Every row comes from one small tree of marks. Brackets hold a mark, then the marks that hang from it, in the order of their numbers. Every link used is in the known rows. Which tree was each row made from?
Known rows:
[j590 [j182 j749] j508]: [-1.81 -0.16  0.43  1.91 -1.92  1.73  3.50  0.63 -1.59 -1.81  0.51  0.05
  0.56  0.61  0.76  0.73  1.97 -1.04 -3.56 -1.41 -0.72 -0.20 -0.29  1.01
 -0.27 -1.35  4.96 -0.36  1.01 -2.46  1.31  0.48 -0.10 -1.65 -1.59 -0.72
  0.18  3.49 -0.88 -1.23  2.34 -0.19 -1.19  2.72 -0.79  2.59]
[j338 [j552 [j261 j717]]]: [ 2.30 -0.91  0.80  2.47 -0.59  0.69  0.39 -0.06 -1.01 -3.05  1.10 -1.38
 -0.21  0.83 -0.70 -0.77  4.18 -1.39 -1.26 -2.01 -0.52 -1.07 -0.24  1.55
  0.13 -0.48  2.57 -0.31 -0.42 -0.84  2.15 -1.52 -0.78  0.29 -1.71 -1.98
  0.08 -0.24  0.46 -2.11  1.29  0.16  0.27  2.05  0.99  0.65]
[j261 j270 [j717 j338 [j417 j487] j508]]: [ 0.09  0.70  1.27  1.73  1.86  1.54  0.31 -0.95 -1.46 -2.71 -0.26  0.05
  0.96  0.32 -1.78 -0.74  2.05 -1.46 -4.27 -3.41 -1.51 -1.21 -0.35  0.81
  1.10 -1.29  1.04  0.32  2.54 -1.06  2.16 -1.34 -1.14 -1.56  0.01 -0.99
  0.22  2.98 -0.05 -1.88  1.49 -0.12 -3.59  3.21  1.23 -1.30]
[j717 j261 [j417 j487] [j508 j590]]: [ 0.34  0.15  0.90  0.18 -0.76  0.16  0.39 -1.27 -1.14 -4.48  0.01  0.37
 -0.08  0.99 -1.10 -0.95  1.47 -1.93 -2.99 -3.25 -1.10 -0.13  0.23  1.84
  0.26 -0.62  3.08  0.12  3.59 -0.84  1.71 -1.41 -0.94  1.83 -0.03 -1.16
 -0.66  0.52 -0.59 -0.28  2.17 -0.71  0.77  3.77  0.50  2.24]
[j487 [j508 j417] [j717 j261 [j338 j182]]]: [-1.81 -1.16  0.95  0.80 -2.35  1.72  3.93 -2.27 -1.51 -2.47  0.17 -1.78
  0.66  1.07 -1.56 -0.01  3.21 -2.12 -4.22 -1.96 -1.16 -2.85 -0.58  1.43
  0.28 -0.63  1.83 -0.29  2.92 -1.74  2.19  0.43 -1.05  0.92 -0.63 -2.50
  0.61 -0.25  0.41 -2.15  1.78 -3.12 -1.87  3.39  0.24  2.27]
[j508 j552 [j590 [j182 j487 [j749 [j261 j270]]]]]: [-1.51  0.19  1.07  2.47 -2.19  1.86  3.18  2.18 -1.62 -2.29  1.12 -2.51
 -1.37  0.44  0.19  0.86  4.38 -2.18 -3.70 -2.53  1.19 -0.70  0.36  1.96
  0.27 -0.30  5.08 -1.60  1.11 -1.06  1.37 -0.09 -0.50  5.40 -2.25 -2.86
 -0.11  0.39 -0.51 -1.32  2.98 -0.36 -0.60  1.50 -1.14  2.28]
[j508 [j417 [j487 j717] j749]]: [ 0.09  0.00  1.28  1.13 -0.70  1.18  2.93 -0.87 -0.68 -2.26  0.05 -1.11
 -0.30  1.93 -0.12  1.19  2.25 -1.87 -3.13 -2.40 -0.89 -0.48 -0.54  2.03
 -0.45 -1.17  0.04 -0.69  3.43 -1.77  1.85 -0.16 -0.43 -2.26 -0.45 -1.63
  0.90 -0.93 -0.55 -0.65  0.71 -2.28  0.25  2.11  0.83  0.39]
[j590 [j508 [j417 j487 j749] j552]]: [ 0.06 -1.13  1.24  0.76 -1.37  0.95  3.97 -0.31 -0.97 -3.57  0.17 -1.26
  0.52  2.11  0.05  1.18  1.54 -1.38 -3.62 -2.20 -0.29  1.21 -0.26  1.86
 -0.27 -1.74  2.66 -1.38  3.02 -1.92  1.05  0.50 -0.12 -3.05 -0.28  2.16
 -0.21  0.88 -0.12 -0.14  1.62 -0.63  1.07  3.06  0.25  0.62]
[j487 [j508 [j417 [j749 j182 [j261 j717]]] j590]]: [-0.18 -0.02  1.54  0.10 -1.83  0.33  3.92 -0.75 -1.19 -2.48  0.86 -2.27
  0.88  2.17  0.11  0.66  4.01 -2.23 -3.09 -1.77  0.80 -0.07  0.36  1.89
  0.24 -0.92  5.27 -1.54  2.49 -2.00  1.42 -0.34  0.50 -0.13 -0.80 -0.97
  1.01 -4.19  0.39  0.05  1.70 -1.40  3.97  0.53  0.20  3.48]
[j182 [j508 j417] j749]: [-2.25 -0.14  1.04  1.15 -1.95  0.92  3.97  0.11 -1.11 -2.00  0.44 -2.23
 -0.97 -0.32 -0.07  0.69  2.16 -2.20 -3.03 -1.29 -0.29 -0.45 -0.16  1.71
 -0.32 -1.03  2.38 -0.42  2.33 -1.71  1.45  1.23  1.08 -2.79 -1.23 -3.93
  0.41  0.79 -0.89  0.61  1.99  0.16 -0.16  3.12  0.29 -0.55]
[j717 j261 [j508 [j552 j749]]]: [ 0.39 -1.61  1.31  0.70 -1.47  1.40  1.97 -0.63 -0.81 -3.89  0.43 -0.71
  0.86  0.24 -0.44 -0.41  3.42 -2.14 -2.81 -2.51 -0.21  0.24  0.10  1.70
  0.54 -0.47  3.22 -0.79  1.62 -1.12  1.22 -1.70 -0.40  0.97 -0.45 -0.52
 -0.15  1.24  0.02 -1.44  1.98  0.81  0.62  2.76  0.54 -0.96]
[j749 j261 [j590 j182 [j508 j417 j552]]]: [-0.31 -1.18  1.31  0.72 -1.63  0.78  4.61  0.60 -2.13 -2.39  1.09 -1.04
  1.18  1.91  0.28  0.98  3.66 -1.12 -4.01 -2.49  1.08 -0.65  0.01  1.83
  0.19 -0.81  5.30 -1.30  1.53 -1.66  0.76  0.66 -0.22  3.33 -1.40  3.99
  0.09 -1.86  0.03  0.48  1.74 -1.78  3.39  2.06 -1.24  2.23]
[j487 [j717 j338 j508]]: [-1.06  0.54  1.23  1.59  2.11  0.90  2.36 -0.59 -1.78 -1.84  0.26 -0.21
  0.80  0.11 -0.91  0.18  1.88 -2.35 -3.67 -2.57 -1.40 -1.20 -0.55  1.03
 -0.04 -0.75  1.56  0.79  1.44 -1.54  1.92 -1.35 -0.97 -0.75 -0.96 -2.15
  0.64  0.19 -0.35 -1.39  0.91 -1.79  0.71  3.09  0.64 -0.19]
[j590 [j508 [j417 j749]]]: [-0.43 -0.84  0.35  0.51 -1.12  1.24  4.09 -0.97 -1.27 -2.44 -0.02 -0.72
  0.70  1.56  0.12  0.75  1.33 -1.44 -3.37 -1.34 -0.91  0.53 -0.29  1.31
 -0.26 -1.55  2.63 -0.70  1.81 -2.08  1.29 -0.03  0.19 -3.50 -0.81  1.41
  0.91  0.06 -0.53 -0.08  1.46 -0.53  1.42  2.17  0.26  0.71]
[j717 [j417 [j487 [j508 j552 j590]]]]: [-0.29  0.79  1.26  1.01 -0.95  0.17  2.16  0.38 -1.20 -3.77  0.12 -1.34
  0.26  1.39 -0.74 -0.45  0.84 -1.99 -3.39 -3.33 -0.09  0.60  0.07  1.92
 -0.77 -1.24  3.96 -0.79  3.05 -0.68  1.56 -0.31 -0.65  0.24  0.26 -1.00
 -1.23  1.21 -0.60  0.01  2.26 -0.25  0.68  3.52 -0.33  0.78]
[j417 [j749 j182 j261]]: [-0.12  0.79  1.21 -0.71 -1.72  0.46  2.90 -0.08 -0.36 -2.42  1.32 -0.22
  2.19  0.49  0.34 -0.56  2.77 -2.09 -2.22 -1.48 -0.12  0.70 -0.24  1.54
  0.39 -0.54  4.61 -0.75  0.75 -1.49  1.18 -0.16  0.21  0.86  0.12 -0.41
  0.22 -1.91  0.06  0.29  0.85 -0.82  2.53  0.52  0.21  2.38]
[j261 j270 [j717 j338 j417]]: [-0.83  0.40  0.62  2.67  1.27  2.00  1.19  0.02 -1.39 -1.62 -0.25 -1.06
  0.60 -0.17 -1.88 -0.95  2.53 -1.19 -3.65 -2.41 -1.04 -1.67 -0.32  0.62
  0.96 -1.10  0.72  0.01  0.83 -0.56  2.36 -1.21 -1.08 -0.09 -0.14 -2.21
  0.50  2.52 -0.15 -1.86  1.03  0.18 -4.37  2.55  0.99 -1.76]
[j508 [j417 [j487 j717]]]: [-0.50 -0.14  1.38  1.54 -0.61  1.06  2.25 -0.49 -1.16 -1.97  0.01 -1.04
 -0.79  1.62 -0.43  0.88  1.96 -2.01 -3.19 -2.26 -0.59 -1.33 -0.55  2.10
 -0.53 -0.76 -0.38 -0.40  2.55 -1.46  2.11 -0.16 -0.77 -1.53 -1.27 -1.04
  0.45  0.00 -0.89 -0.46  0.93 -2.59 -0.78  2.42  0.90  0.91]
[j552 [j261 j270 [j717 [j338 j182] j417 j508]]]: [ 0.48 -0.61  0.16  1.83 -0.20  1.69 -0.16 -1.17 -1.52 -3.17  0.56 -0.52
  0.90  0.19 -1.64 -1.52  4.14 -1.39 -4.01 -2.55 -1.57 -1.49 -0.21  0.88
  1.51 -0.35  2.46  0.41  0.66 -0.95  2.36 -1.02 -0.84  1.75 -0.84  0.08
  0.59  1.94  0.29 -2.81  2.21  0.68 -2.26  3.30  0.49  1.23]
[j749 j261 [j590 j182 j508]]: [ 0.18  0.36  0.95  0.23 -1.13  0.67  3.62  0.33 -1.99 -1.91  1.25  0.76
  1.91  1.34  0.76  0.57  2.64 -0.90 -3.46 -2.34  0.36 -0.51 -0.18  1.35
 -0.01 -0.73  6.00 -0.74  0.56 -1.99  0.77 -0.08 -0.34  2.51 -1.38  3.80
  0.15 -0.60 -0.31  0.46  1.53 -1.72  3.04  1.68 -1.32  3.21]
[j749 [j182 [j487 j717]]]: [-0.63  0.88  1.08  1.52 -0.49  1.18  2.71  0.85 -1.11 -1.80  0.70  0.19
 -0.16  0.39 -0.11 -0.03  3.03 -3.00 -2.23 -1.06  0.17 -1.30 -0.58  1.76
 -0.43 -0.15  1.69 -0.70 -0.30 -1.63  1.53  0.34 -0.78  1.21 -0.78 -2.80
  0.23 -0.82 -1.08 -0.24  0.92 -3.07 -1.43  0.33  0.26  2.95]
[j552 [j261 j270] [j749 j182]]: [ 0.88 -1.20  0.17 -0.01 -2.58  2.05  0.96 -0.14 -0.70 -2.53  0.95 -0.16
  0.93  0.17  0.32 -1.05  3.88 -1.88 -4.07 -1.32 -0.26  0.17  0.15  1.43
  0.99  0.15  3.07 -1.01 -0.27 -1.38  1.71 -1.26  0.18  0.48 -1.39  1.12
  0.78  1.53 -0.07 -0.81  1.47  0.76  0.31  0.45  0.53  1.40]
[j487 [j717 j261 j338 [j417 j749] [j508 j552]]]: [-0.95 -0.37  1.01  1.30  0.92  1.19  2.91 -0.75 -1.04 -3.58  0.04 -0.93
  1.03  0.15 -1.76 -0.53  3.38 -1.98 -3.48 -3.09 -1.24 -0.99 -0.35  0.99
  0.55 -1.09  2.18  0.29  3.15 -0.89  1.58 -0.58 -1.29  1.97  1.34 -5.00
  0.20 -0.57  0.55 -2.23  0.51 -1.08  0.59  4.17  0.74 -1.32]
[j508 [j417 j487 j749] j590]: [ 0.68 -0.29  1.09  0.82 -1.19  0.46  2.69 -0.82 -0.81 -3.11  0.14 -1.78
 -0.88  2.28 -0.18  1.06  1.66 -1.87 -3.40 -2.53 -0.69  0.92  0.19  2.52
 -0.16 -1.03  1.59 -1.03  4.16 -1.52  1.74 -1.07  0.12 -1.03 -1.01  0.26
  0.44 -1.91 -0.66  0.52  1.93 -1.20  2.24  2.04  0.15  2.00]
[j508 [j552 [j749 j182 j261]]]: [ 0.27 -0.57  1.73  0.19 -2.24  1.28  2.50  0.83 -0.59 -2.56  1.17 -1.48
  1.19  0.30  0.22 -0.76  3.81 -2.35 -2.75 -1.79  1.04  0.58  0.00  1.88
  0.65 -0.10  4.27 -1.13 -0.22 -0.93  1.03 -0.59  0.03  2.08 -0.29 -0.09
 -0.27 -0.49 -0.30  0.07  1.04  0.34  1.96  0.86 -0.09  0.71]
[j508 [j552 [j749 [j182 j487] j261]] j590]: [ 1.19 -0.13  1.54  0.60 -2.14  1.15  2.66  1.17 -0.96 -2.93  1.20 -1.99
 -0.67  0.77  0.23 -0.13  4.33 -2.91 -2.90 -1.84  1.65  0.61  0.39  2.42
  0.61  0.27  4.61 -1.50  0.05 -1.02  0.83 -0.95 -0.05  4.26 -0.94 -1.03
 -0.16 -2.48 -0.88  0.60  1.68 -0.40  3.23  0.12 -0.77  3.07]
[j717 [j261 j270] [j417 j487] j508]: [-0.65 -0.03  0.69 -0.23 -1.00  1.43  0.30 -1.48 -1.06 -3.92 -0.23  0.92
  1.05  0.27 -1.19 -1.40  1.33 -1.77 -3.65 -3.29 -1.53 -0.92 -0.15  1.12
  0.54 -0.85  2.00 -0.09  3.02 -0.66  1.94 -0.88 -1.15  0.67  0.13 -0.56
 -0.30  3.27 -0.05 -1.30  2.01 -0.36 -3.02  3.51  1.25 -0.70]
[j508 [j417 [j749 j261 j590]]]: [ 0.70 -0.16  1.15 -0.27 -1.20  0.53  3.72 -0.84 -0.89 -2.34  0.79 -1.15
  0.96  1.31 -0.22  0.69  3.25 -1.68 -3.04 -2.47 -0.23 -0.13 -0.07  2.08
  0.35 -0.64  2.35 -0.85  2.37 -1.16  1.22 -0.43  0.41  0.89 -0.34  1.33
  1.04 -3.32 -0.30  0.85  1.11 -1.19  3.99  1.07 -0.04 -0.36]
[j182 j487 [j749 [j590 [j508 j552]]]]: [ 0.18  0.40  1.19  1.63 -0.93  1.24  3.80  1.34 -1.18 -2.97  0.82 -0.13
 -0.51  0.14  0.12  1.49  3.45 -1.95 -2.95 -2.30  0.27  0.04 -0.10  1.92
 -0.01 -0.71  3.23 -1.23  0.38 -1.47  0.53  0.64 -0.01  0.34 -0.43 -0.45
 -0.23  2.11 -1.42  0.33  2.25 -0.70  0.81  1.87 -0.77 -0.63]
[j261 j270 [j717 [j338 [j182 j508]]]]: [-1.36 -0.08  0.95  2.52 -0.32  2.24  2.07 -0.32 -1.53 -1.60  0.45 -1.86
  0.68  0.01 -0.86 -0.50  2.78 -1.64 -3.35 -1.84 -0.67 -1.32 -0.40  0.77
  0.77 -0.95  2.26 -0.74  0.32 -1.45  2.10 -0.40 -0.43  0.51 -1.28 -0.38
  0.52  2.18  0.33 -1.69  1.88 -0.38 -5.35  2.83  0.19  0.21]
[j749 [j182 [j590 j508]] [j261 j717]]: [-0.35  0.54  1.21  0.96 -0.04  0.60  2.47  0.10 -1.09 -2.33  1.39 -0.48
  1.32  0.77  0.19 -0.12  4.28 -1.40 -1.90 -0.74  0.96 -0.88 -0.21  1.55
  0.78 -0.24  4.63 -0.69 -2.44 -1.99  1.04  0.18 -0.84  1.23 -1.25  1.21
 -0.12 -0.22  0.09  0.10  0.56 -1.62  1.35  0.00  0.05  6.01]
[j749 [j182 [j508 j552]] [j261 j717]]: [-0.93  0.40  2.26  1.17 -1.18  0.08  3.06  1.55 -1.04 -2.32  1.73 -1.88
  1.17  0.26  0.25 -0.28  4.40 -2.22 -1.50 -1.20  2.07 -0.25 -0.13  1.62
  0.25 -0.54  5.58 -1.47 -0.31 -1.58  0.92  1.01  0.21  2.04 -0.57 -1.57
 -0.62 -2.09  0.62  0.41  0.73 -0.85  0.92  1.59  0.37  2.97]

Write each row's tree:
[-1.03  0.61  0.78  0.51 -0.33  0.41  4.25  0.02 -0.47 -3.01  1.03 -1.25
  1.26  0.20  0.31 -0.23  2.18 -2.20 -2.26 -0.93 -0.14  1.02 -0.18  1.76
 -0.32 -0.94  3.95 -1.04  0.58 -2.05  0.91  0.63  0.34 -0.40 -0.18 -1.19
 -0.22 -0.93  0.23  1.03  1.16 -0.84  0.96  0.92 -0.46  3.00] : [j417 [j749 [j182 j508 j590]]]
[ 0.59  1.32  2.05  1.07 -1.02  0.30  1.73  0.38 -0.92 -2.98  0.86 -1.16
  1.14  1.08 -0.70 -0.24  3.33 -1.42 -2.28 -3.02  0.85 -0.83 -0.37  1.64
  0.03 -1.01  4.24 -0.75  1.50 -1.01  1.38  0.11 -0.88  0.39  0.35 -1.79
 -0.84  0.60  0.01 -1.12  1.19 -0.30  0.42  2.69  0.42  1.32] : [j749 [j261 [j717 [j417 [j487 [j508 j552]]]]]]
[-0.02 -0.24  1.09 -0.05 -1.18  0.52  4.76 -1.10 -1.13 -2.72  0.32 -1.13
  1.57  1.67 -0.21  0.91  2.09 -1.92 -3.72 -2.57 -0.55  0.18 -0.03  1.84
 -0.53 -1.36  3.16 -1.31  3.40 -1.70  1.27 -0.25  0.58 -2.17 -0.16  1.09
  0.81 -1.58 -0.06  0.35  2.07 -1.11  2.83  1.61 -0.18 -1.08] : [j487 [j508 [j417 [j749 j590]]]]
[-0.04  0.06  1.47  0.76 -1.59  0.68  3.46  1.05 -1.35 -2.56  1.06 -2.97
 -0.54  0.41  0.68  0.20  2.78 -2.37 -2.79 -2.07  1.53  1.07  0.38  1.88
 -0.26 -0.55  5.50 -1.30  0.89 -1.27  0.77 -0.72  0.57  2.11 -1.39 -1.54
 -0.11 -1.80 -0.30  1.00  1.51  0.81  3.84  2.46 -0.74  1.03] : [j182 [j508 [j552 [j749 j261]] j590]]
[ 0.42  0.43  0.20  2.51  0.64  2.51  3.60  0.48 -1.35 -2.79 -0.07 -1.29
 -1.59  0.64 -0.36  0.38  3.69 -2.10 -2.99 -1.69  0.39 -1.39 -0.53  1.67
 -0.35 -0.56  1.37 -0.50 -1.58 -1.53  0.80  0.37 -1.70  1.25 -0.38 -3.33
  0.20  1.52 -1.48 -0.93  0.63 -1.28 -0.33  1.12 -0.95  1.74] : [j182 [j487 [j717 j417]] [j590 [j508 [j552 j749]]]]
[-0.18  1.41  0.53  2.83  1.26  1.41  3.01  0.44 -1.14 -2.09  0.50 -0.94
 -1.47  0.23 -0.55  0.80  3.24 -2.40 -2.08 -1.49 -0.09 -2.11 -0.71  2.15
 -0.75 -0.06  0.03 -0.35 -1.27 -1.53  1.51 -0.22 -1.75  1.53 -1.69 -3.31
  0.09  0.56 -1.24 -0.90  1.01 -2.73 -1.45  0.43 -0.41  3.16] : [j182 [j487 j717] j590]
[-0.81  0.06  0.68  1.56  0.81  1.72  1.03 -0.07 -1.37 -2.56 -0.02 -0.91
  0.82  1.17 -0.17 -0.84  3.55 -2.26 -2.98 -2.59 -0.36  0.24  0.51  0.80
  0.79 -1.09  3.81 -0.91  1.08 -0.94  1.90 -1.66 -0.09  1.45 -0.12 -1.21
  1.50 -0.98  0.00 -1.03  1.51  0.18 -0.53  1.11  0.78 -0.74] : [j261 j270 [j717 [j417 [j749 j182]] [j508 j590]]]
[-1.13 -1.04  0.90  1.58 -0.45  1.93  3.95 -2.26 -1.82 -2.48  0.20 -3.32
 -0.04  1.32 -1.55 -0.49  3.07 -2.52 -3.87 -2.34 -1.45 -2.83 -0.62  1.51
 -0.02 -0.71  1.64  0.16  1.08 -1.29  2.31  0.16 -1.35  0.75 -1.23 -2.90
  0.65 -0.96  0.48 -1.85  1.73 -2.92 -1.04  2.34 -0.45  1.03] : [j487 [j508 j417] [j717 [j338 [j182 j590] j552]]]
[ 0.29  0.67  0.86  0.86 -1.17  1.13  1.03 -1.36 -0.86 -3.28  0.09 -0.21
  0.77  0.38 -1.96 -1.74  0.69 -1.58 -3.82 -2.80 -2.25 -0.64 -0.77  1.59
  0.67 -0.73  1.23  0.85  2.57 -0.77  2.09  0.10 -1.04  0.61  0.90 -0.31
 -1.03  2.57 -1.00 -0.69  2.02 -0.82 -3.41  4.01 -0.56  1.93] : [j717 [j338 j182] [j417 j487]]
[-1.03  0.49  1.13  1.85  2.29  0.63  2.26 -0.35 -2.06 -1.97  0.26 -0.92
 -0.05  0.60 -0.72  0.44  1.99 -2.51 -3.82 -2.74 -1.05 -0.76 -0.07  1.26
 -0.04 -0.59  2.34  0.56  1.68 -1.40  1.97 -2.02 -0.89  0.80 -1.53 -2.05
  0.80 -1.18 -0.46 -0.90  1.19 -1.89  2.33  3.01  0.28  0.93] : [j487 [j717 j338 [j508 j590]]]
[ 1.85 -0.23  1.97  1.48  0.86  0.52  1.94 -1.14 -0.96 -3.10  0.36 -0.27
  0.66  2.12 -0.28  1.31  3.69 -1.61 -2.72 -3.16 -0.52  0.00 -0.07  2.10
  0.40 -1.20  1.36 -0.91  3.29 -1.88  1.41 -1.20  0.11 -2.01 -0.29  1.62
  0.99 -1.51 -0.28 -0.36  1.51 -1.20  1.56  1.75  0.70 -0.48] : [j261 [j717 [j508 [j417 j487 [j749 j590]]]]]
[-1.43  0.78  1.68  0.36 -0.37  0.94  2.81  0.30 -1.41 -1.49  1.33 -1.16
  1.69 -0.50 -0.48 -0.66  3.52 -1.94 -3.40 -1.30  0.75 -1.21 -0.23  0.83
  1.15 -0.61  4.46 -0.83  0.26 -1.75  1.42  0.46 -0.02  1.00 -0.90 -1.44
  0.19 -0.70  0.97  0.01  0.66 -1.17 -1.14  1.45  0.81  2.43] : [j749 [j182 j508] [j261 j270 [j717 j338]]]
[ 0.12 -0.64  1.09  1.12 -1.43  0.93  2.71 -1.09 -0.79 -3.00  0.11 -1.76
 -1.37  2.38 -0.21  1.39  3.08 -1.83 -3.09 -2.52 -0.45 -0.49  0.11  2.37
 -0.09 -0.78  1.03 -1.13  4.20 -1.57  1.89 -0.94 -0.61  0.87 -0.92 -2.18
  0.87 -2.52 -0.23 -0.50  1.03 -2.73  1.66  2.33  0.71  2.52] : [j508 [j417 [j487 [j717 j261]] j749] j590]
[-1.30  0.29  0.91  0.84 -0.10  1.60  2.18  0.15 -1.33 -1.92  1.14 -0.70
  1.48  0.61  0.31 -0.28  4.25 -1.43 -2.73 -1.00  0.91 -1.17 -0.05  1.07
  1.09 -0.29  4.44 -1.15 -2.77 -1.70  1.31 -0.04 -0.99  1.80 -1.70  1.89
  0.42  1.01  0.50 -0.39  0.71 -1.39 -0.63 -0.31  0.41  4.26] : [j749 [j182 [j590 j508]] [j261 j270 j717]]
[-0.68 -0.96  1.05  1.33 -2.73  1.78  2.61 -1.58 -0.82 -3.63  0.73 -3.46
 -1.62  0.61 -0.41 -0.69  2.98 -2.41 -2.24 -2.03 -1.17 -1.17 -0.36  2.22
  0.16 -0.58  2.23 -0.26  0.89 -1.22  1.77  1.42 -0.07  0.58 -1.36 -3.02
 -0.29  1.14 -0.30 -0.12  2.68 -0.83 -2.60  2.71 -0.84  1.28] : [j338 [j182 [j508 [j417 j487]] j590 j749] j552]
[ 0.09  0.52  0.53  2.60 -0.95  0.98  2.90  1.02 -1.77 -2.19  0.59 -0.87
 -1.19  1.18 -0.07  0.54  2.26 -2.11 -3.02 -1.80  0.08 -0.58 -0.03  2.14
 -0.66 -0.50  3.47 -0.86  1.56 -1.75  1.59 -0.92 -0.66  2.69 -2.28 -1.30
 -0.10 -0.87 -1.20 -0.59  2.77 -1.53 -0.59  1.30 -1.26  4.79] : [j508 [j590 [j182 j487]]]
[ 1.08  1.89  1.75 -1.32 -1.97  0.09  3.09 -1.12 -0.37 -3.23  1.09  0.06
  2.32  1.32  0.37  0.54  1.35 -1.60 -3.09 -2.93 -0.50  0.75 -0.49  1.75
 -0.40 -1.35  4.88 -0.91  3.34 -2.11  1.05 -0.15 -0.12 -2.56  0.21 -0.19
 -0.36  0.31  0.26 -0.40  1.59 -0.85  2.63  1.99  0.13  2.13] : [j417 [j487 j508] [j749 j261]]
[ 2.40 -0.35  1.26 -0.77 -1.88  2.33  1.93 -0.48 -1.08 -2.41  1.03 -0.51
  0.51  0.40  0.07 -1.27  4.25 -2.74 -2.86 -2.55  0.21 -1.00 -0.01  1.51
  1.02  0.12  3.41 -1.09 -0.71 -0.61  1.14 -1.19 -0.22  3.35 -0.65 -0.57
  0.90 -1.85 -0.23  0.41  1.10 -1.13  1.01 -1.06 -0.13 -1.57] : [j338 [j552 [j749 [j182 j487] [j261 j270] j590]]]
[-1.14  0.88  0.97  2.69 -0.63  1.98  3.01  0.74 -1.60 -1.68  0.58  0.06
 -0.91  0.26  0.27  1.08  3.80 -2.46 -3.17 -2.05 -0.53 -1.93 -0.57  1.54
 -0.45 -0.64  2.82 -0.06  1.56 -2.36  1.52  0.36 -0.66  0.61 -1.64 -5.37
  0.78  1.12 -1.35 -2.22  2.24 -1.83 -1.87  1.75 -0.60  2.17] : [j590 [j182 [j487 [j717 j508]] j749]]
[-1.35 -0.09  0.48  0.85 -0.07  0.72  3.13  0.06 -1.15 -2.80  0.74 -0.16
  1.21  0.57  0.08 -0.43  1.87 -1.85 -2.76 -0.71 -0.22  0.21 -0.17  1.60
  0.01 -0.51  3.66 -0.61 -1.45 -1.80  1.18  0.17 -0.62 -0.16 -1.11  2.15
 -0.51  1.44 -0.37  0.75  1.38 -1.44  0.23  0.74 -0.35  4.44] : [j749 [j182 [j590 j508]]]
[-0.27  0.90  1.09  0.45 -1.47  0.35  3.45  0.39 -1.34 -2.85  0.82 -0.34
  0.33  0.85 -0.13 -0.10  2.11 -3.08 -3.01 -1.36  0.40 -0.04  0.02  2.01
 -0.54 -0.43  4.48 -1.28  1.08 -1.83  1.24 -0.03 -0.10  0.54 -0.97 -1.00
 -0.40 -1.10 -0.76  0.57  2.54 -2.02  0.65  0.41 -0.44  4.32] : [j749 [j182 [j487 [j508 j590]]]]
[-2.01 -0.24  0.70  2.26 -0.23  1.31  3.55  0.92 -0.93 -3.09  0.69 -1.83
 -0.22 -0.08  0.07  0.85  2.92 -1.40 -2.82 -1.62 -0.10  0.34 -0.02  1.70
  0.04 -0.83  3.50 -0.66 -1.10 -1.38  1.02  0.35 -0.55 -0.57 -1.19 -0.65
 -0.63  4.20 -0.66 -0.48  1.96  0.51  0.26  2.38 -0.58  0.99] : [j182 [j590 [j508 j552]] j749]
[-0.19 -0.72  1.06  1.97 -1.68  0.67  2.60 -0.12 -1.65 -2.53  0.22 -1.65
 -1.25  2.43 -0.25  0.87  1.79 -1.65 -4.05 -2.37 -0.24 -0.42  0.11  2.58
 -0.34 -0.81  2.29 -0.87  4.08 -1.79  2.02 -0.63 -0.39  0.84 -2.28  0.75
 -0.07 -1.11 -0.80 -0.03  2.63 -1.96  0.01  2.32 -0.62  4.60] : [j508 [j417 j487] [j590 j182]]
[-0.92  0.04  0.83  0.98 -3.92  2.05  3.43 -1.01 -1.00 -2.67  0.48 -1.46
 -0.69  0.55 -0.46  0.20  3.15 -2.80 -3.19 -1.63 -0.87 -1.38 -0.48  2.04
 -0.03 -0.45  2.53 -0.70  1.51 -1.76  1.63  1.32  0.20 -0.51 -0.94 -2.37
  0.39  1.66 -1.50 -1.15  3.62 -0.94 -2.81  1.81 -0.84  1.72] : [j338 [j182 [j487 [j508 j417]] j749]]
